Here is a tiny trained network, its code and every weight. The questions are about switching its units off for an input and a class, where a switched-off unit gives its printed mean instead of its output.

import numpy as np


def w(rows, s, z=0):
    codes = np.array(rows[::2]) - 128.0
    scale = np.full(codes.shape[1], s)
    scale[-1] = z or s
    return codes * scale


def f(y):
    return np.maximum(y, 0)


def log_softmax(a):
    a = a - a.max(-1, keepdims=True)
    return a - np.log(np.exp(a).sum(-1, keepdims=True))


def net(x, mask):
    res = np.array(x, float).reshape(1, 6) / 4 @ E
    y = f(res @ A[0][:, :-1].T + A[0][:, -1])
    res = res + np.where(mask, y, B[0][:, -1]) @ B[0][:, :-1]
    return log_softmax(res[-1] @ U[:, :-1].T + U[:, -1])


A, B = {}, {}
E = w([
[124,129,128,129,128,128,129,132],'x0',
[173,71,62,36,244,87,105,223],'x1',
[17,164,136,32,179,215,106,88],'x2',
[144,27,64,160,153,220,227,94],'x3',
[199,247,97,41,91,131,254,123],'x4',
[192,67,245,64,59,205,123,193],'x5',
],0.0061)
A[0] = w([
[140,57,68,149,146,192,193,99,70],'n1',
[102,165,52,173,160,105,117,80,18],'n2',
[194,103,131,182,79,83,152,170,150],'n3',
[177,62,254,76,64,216,119,211,44],'n4',
[92,149,120,90,145,159,121,102,98],'n5',
[96,157,186,179,50,127,157,64,11],'n6',
[116,142,198,185,45,177,121,68,49],'n7',
[70,167,126,46,157,217,108,81,93],'n8',
[92,159,172,209,74,154,161,58,58],'n9',
[189,126,192,70,73,179,142,175,82],'n10',
[100,149,145,116,138,163,128,84,66],'n11',
[179,114,96,199,114,98,157,149,93],'n12',
[103,163,78,155,136,86,104,99,97],'n13',
[181,118,131,178,105,71,151,150,63],'n14',
[188,102,125,172,97,72,149,143,18],'n15',
[115,197,159,95,107,70,93,149,62],'n16',
[87,158,45,155,149,69,114,81,89],'n17',
[134,55,101,162,139,203,199,102,115],'n18',
[101,130,154,91,142,166,126,119,49],'n19',
[103,105,114,172,156,136,50,129,88],'n20',
[144,72,81,160,154,211,188,109,129],'n21',
[161,218,89,81,119,117,218,138,54],'n22',
[119,197,204,111,130,58,52,168,92],'n23',
[184,130,99,206,115,55,154,140,66],'n24',
[88,74,129,173,160,116,65,108,64],'n25',
[163,118,104,60,180,95,144,191,7],'n26',
[169,207,73,67,100,130,182,117,71],'n27',
[133,61,82,146,140,174,192,96,89],'n28',
[31,158,97,43,167,184,120,104,98],'n29',
[218,133,91,180,103,70,156,132,67],'n30',
[186,95,131,164,78,75,144,162,85],'n31',
[80,177,26,187,187,67,142,65,18],'n32',
[93,56,162,172,139,131,40,141,42],'n33',
[142,193,179,116,111,57,40,150,47],'n34',
[59,161,121,72,166,169,138,77,92],'n35',
[62,52,135,197,156,125,47,142,3],'n36',
[161,95,94,64,202,100,125,173,25],'n37',
[165,181,99,67,121,135,197,101,71],'n38',
[72,59,133,173,151,100,46,111,42],'n39',
[162,188,121,74,102,105,164,135,34],'n40',
[173,91,77,68,189,112,116,200,41],'n41',
[108,142,158,177,59,141,153,57,29],'n42',
[114,69,183,135,108,163,81,160,41],'n43',
[137,62,94,82,186,94,98,182,90],'n44',
],0.0072,0.0012)
B[0] = w([
[91,152,83,63,67,56,82,86,206],'n1',
[203,118,169,90,185,123,153,71,186],'n2',
[90,70,178,131,163,139,73,152,199],'n3',
[218,138,184,53,218,106,166,32,254],'n4',
[81,85,170,137,147,128,110,174,170],'n5',
[180,179,57,159,160,163,74,167,202],'n6',
[173,195,52,149,182,161,91,147,212],'n7',
[71,70,199,141,157,142,87,182,218],'n8',
[175,207,56,164,188,177,58,185,212],'n9',
[201,107,173,116,177,115,177,55,209],'n10',
[88,116,136,134,155,157,99,172,161],'n11',
[79,89,189,117,151,130,88,159,184],'n12',
[165,111,149,91,160,112,145,101,176],'n13',
[76,81,159,124,150,134,87,176,181],'n14',
[69,89,186,123,145,157,95,176,180],'n15',
[76,141,93,81,61,64,129,94,178],'n16',
[182,124,185,86,188,111,172,66,197],'n17',
[77,162,85,49,71,50,77,78,212],'n18',
[99,97,164,126,170,144,119,148,163],'n19',
[140,105,142,176,80,141,206,137,183],'n20',
[84,135,82,56,53,52,71,78,210],'n21',
[120,82,121,219,26,164,224,162,215],'n22',
[102,143,81,65,55,59,101,84,201],'n23',
[76,79,191,138,186,144,83,172,194],'n24',
[149,112,117,176,72,137,195,132,192],'n25',
[155,194,51,166,142,157,107,161,195],'n26',
[128,101,137,194,72,144,196,146,208],'n27',
[81,153,84,61,67,55,78,75,197],'n28',
[74,78,181,132,139,157,96,181,222],'n29',
[71,73,193,134,149,153,99,180,194],'n30',
[70,85,186,129,169,140,86,161,188],'n31',
[253,113,195,54,245,118,195,29,220],'n32',
[155,109,109,189,61,131,210,131,206],'n33',
[79,141,87,58,68,54,88,64,194],'n34',
[71,64,186,150,158,140,87,185,199],'n35',
[149,112,112,205,38,151,209,152,214],'n36',
[155,193,62,178,154,171,86,168,201],'n37',
[107,86,122,188,55,134,213,175,202],'n38',
[132,110,117,179,56,146,213,143,205],'n39',
[136,116,113,172,60,117,205,141,181],'n40',
[162,196,61,171,168,175,67,162,209],'n41',
[167,183,58,150,167,169,69,177,195],'n42',
[195,126,150,139,111,131,230,77,184],'n43',
[158,212,58,157,145,177,107,169,203],'n44',
],0.0055,0.0075)
U = w([
[150,107,123,208,27,144,255,152,106],'0',
[191,247,32,169,193,192,37,174,44],'1',
[227,122,206,75,221,99,173,34,253],'2',
[33,56,230,136,167,141,46,198,70],'3',
[79,161,73,56,29,5,61,72,144],'4',
],0.0086,0.00052)

Each question gives the input, the list of numbers given to net, and the class t.
The units are the neurons (one row each of A and B). Each row of codes is followed by its name. A weight is (code - 128) times the scale printed after its matrix; where a second scale follows, it is the last column's (A, B and U).
mask holds one flag per neuron, in row order. A switched-off neuron (its flag False) gives its mean, the last column of its row in B, instead of its output. The means were averaged over made-up inputs and are rounded, as every weight is.
A unit's drop is (log p(t) with every unit on - log p(t) with that unit switched off) / (log p(t) with every unit on - log p(t) with every unit switched off).
The circuit of an input: a set's keep is (log p(t) with only the set's units on - log p(t) with every unit switched off) / (log p(t) with every unit on - log p(t) with every unit switched off). Starting from the 12 units with the biggest drops (on a tie, the unit counted first), units are removed one at a time, each time the one whose removal leaves the highest keep (on an exact tie, the one counted first), for as long as the keep stays at least 0.8.
circuit, biggest first: the units of the circuit, biggest drop first
unit that matters most: the unit with the biggest drop
k most important neurons: the k neurons with the biggest drops, biggest first
drop when u is switched off: that unit's drop, to one decimal
input [-1,-3,-2,2,-2,4], class 2: circuit, biggest first -> n4, n22
input [8,1,-4,-5,-4,-7], class 2: circuit, biggest first -> n32
input [-1,2,4,-4,0,-5], class 2: circuit, biggest first -> n32, n17
input [-8,-6,0,8,4,6], class 4: circuit, biggest first -> n18, n21
input [6,6,-2,0,-4,6], class 1: circuit, biggest first -> n44, n41
input [-3,-8,4,-2,-8,-1], class 0: 3 most important neurons -> n36, n39, n33
input [2,1,4,-2,-1,-4], class 2: 2 most important neurons -> n32, n17
input [5,3,0,-4,0,2], class 4: circuit, biggest first -> n23, n34
input [-5,-1,-4,4,1,4], class 2: 2 most important neurons -> n4, n10
input [-8,8,7,6,-4,-1], class 1: 3 most important neurons -> n44, n41, n37
input [-7,7,7,-8,1,6], class 4: 4 most important neurons -> n23, n34, n16, n9
input [-8,-8,-6,7,1,-7], class 1: 2 most important neurons -> n9, n42
input [7,-1,7,0,7,-1], class 0: 4 most important neurons -> n22, n38, n27, n40
input [-8,4,-3,1,-7,-6], class 0: unit that matters most -> n36
input [-6,7,-3,8,2,-2], class 4: 3 most important neurons -> n21, n1, n28
input [-2,-8,0,-8,-6,2], class 1: 4 most important neurons -> n7, n9, n6, n42
input [-6,-5,-4,-8,5,4], class 4: 2 most important neurons -> n34, n23
input [1,3,7,-5,-5,-8], class 2: 3 most important neurons -> n32, n17, n2
input [-1,-5,-5,-4,-2,0], class 1: drop when n7 is switched off -> 0.5
input [-6,-1,-7,-6,-2,-2], class 3: drop when n30 is switched off -> 0.1
input [-4,3,-3,3,-2,-6], class 2: circuit, biggest first -> n32
input [2,0,-4,-6,0,7], class 2: drop when n4 is switched off -> 0.8
